Here is a tiny trained network, its code and every weight. The questions are about switching its units off for an input and a class, where a switched-off unit gives its printed mean instead of its output.

import numpy as np


def w(rows, s, z=0):
    codes = np.array(rows[::2]) - 128.0
    scale = np.full(codes.shape[1], s)
    scale[-1] = z or s
    return codes * scale


def f(y):
    return y / 2 * (1 + np.tanh(0.7978845608 * (y + 0.044715 * y**3)))


def log_softmax(a):
    a = a - a.max(-1, keepdims=True)
    return a - np.log(np.exp(a).sum(-1, keepdims=True))


def net(x, mask):
    res = np.array(x, float).reshape(1, 6) / 4 @ E
    y = f(res @ A[0][:, :-1].T + A[0][:, -1])
    res = res + np.where(mask, y, B[0][:, -1]) @ B[0][:, :-1]
    return log_softmax(res[-1] @ U[:, :-1].T + U[:, -1])


A, B = {}, {}
E = w([
[127,127,128],'x0',
[54,52,130],'x1',
[188,18,172],'x2',
[128,129,129],'x3',
[162,61,12],'x4',
[128,129,128],'x5',
],0.012)
A[0] = w([
[221,225,208,171],'n1',
[195,49,193,221],'n2',
[239,156,85,133],'n3',
[53,106,158,121],'n4',
[211,200,157,142],'n5',
[66,97,57,178],'n6',
[196,56,138,124],'n7',
[159,11,49,186],'n8',
[229,184,78,116],'n9',
[125,65,92,164],'n10',
[132,97,12,198],'n11',
[255,26,91,127],'n12',
[84,124,139,101],'n13',
[27,142,236,191],'n14',
[25,96,115,142],'n15',
[52,169,254,255],'n16',
[153,31,233,186],'n17',
[83,123,21,178],'n18',
[124,68,65,128],'n19',
[213,110,40,192],'n20',
[61,120,151,130],'n21',
[91,162,211,244],'n22',
],0.013,0.0093)
B[0] = w([
[107,48,116,207],'n1',
[54,22,99,207],'n2',
[56,187,108,170],'n3',
[125,195,92,156],'n4',
[168,4,164,176],'n5',
[180,153,197,172],'n6',
[68,192,86,170],'n7',
[138,202,133,206],'n8',
[96,177,132,171],'n9',
[144,159,132,164],'n10',
[128,191,180,196],'n11',
[102,182,127,199],'n12',
[154,209,69,135],'n13',
[84,140,107,224],'n14',
[187,176,128,165],'n15',
[99,110,68,252],'n16',
[77,12,149,211],'n17',
[172,91,175,183],'n18',
[156,164,139,164],'n19',
[84,198,162,193],'n20',
[116,192,96,153],'n21',
[96,113,71,217],'n22',
],0.012,0.021)
U = w([
[96,126,90,254],'0',
[62,206,99,98],'1',
[82,169,252,214],'2',
[220,194,178,45],'3',
[99,83,167,1],'4',
],0.014,0.007)

Each question gives the input, the list of numbers given to net, and the class t.
The units are the neurons (one row each of A and B). Each row of codes is followed by its name. A weight is (code - 128) times the scale printed after its matrix; where a second scale follows, it is the last column's (A, B and U).
mask holds one flag per neuron, in row order. A switched-off neuron (its flag False) gives its mean, the last column of its row in B, instead of its output. The means were averaged over made-up inputs and are rounded, as every weight is.
A unit's drop is (log p(t) with every unit on - log p(t) with that unit switched off) / (log p(t) with every unit on - log p(t) with every unit switched off).
The circuit of an input: a set's keep is (log p(t) with only the set's units on - log p(t) with every unit switched off) / (log p(t) with every unit on - log p(t) with every unit switched off). Starting from the 12 units with the biggest drops (on a tie, the unit counted first), units are removed one at a time, each time the one whose removal leaves the highest keep (on an exact tie, the one counted first), for as long as the keep stays at least 0.8.
units of the circuit, in order: the units of the circuit, biggest drop first
unit that matters most: the unit with the biggest drop
k most important neurons: the k neurons with the biggest drops, biggest first
drop when u is switched off: that unit's drop, to one decimal
input [3,-5,8,-3,2,3], class 1: unit that matters most	n7
input [-2,-7,-4,4,2,5], class 2: 2 most important neurons	[n16, n5]
input [-5,-3,0,-2,2,6], class 2: units of the circuit, in order	[n16, n22]
input [-2,-6,6,-7,2,8], class 1: 2 most important neurons	[n7, n3]
input [-5,-4,0,-8,-1,7], class 0: 3 most important neurons	[n17, n18, n6]
input [2,-7,0,6,-2,-4], class 0: 3 most important neurons	[n17, n18, n3]
input [-4,4,7,0,5,5], class 2: 2 most important neurons	[n16, n17]
input [-6,8,6,-6,-3,3], class 0: 2 most important neurons	[n17, n2]
input [5,-2,4,4,7,-3], class 1: drop when n12 is switched off	0.1
input [2,-4,-1,0,8,-8], class 2: drop when n11 is switched off	0.2
input [-7,0,8,-7,5,3], class 1: drop when n7 is switched off	0.7
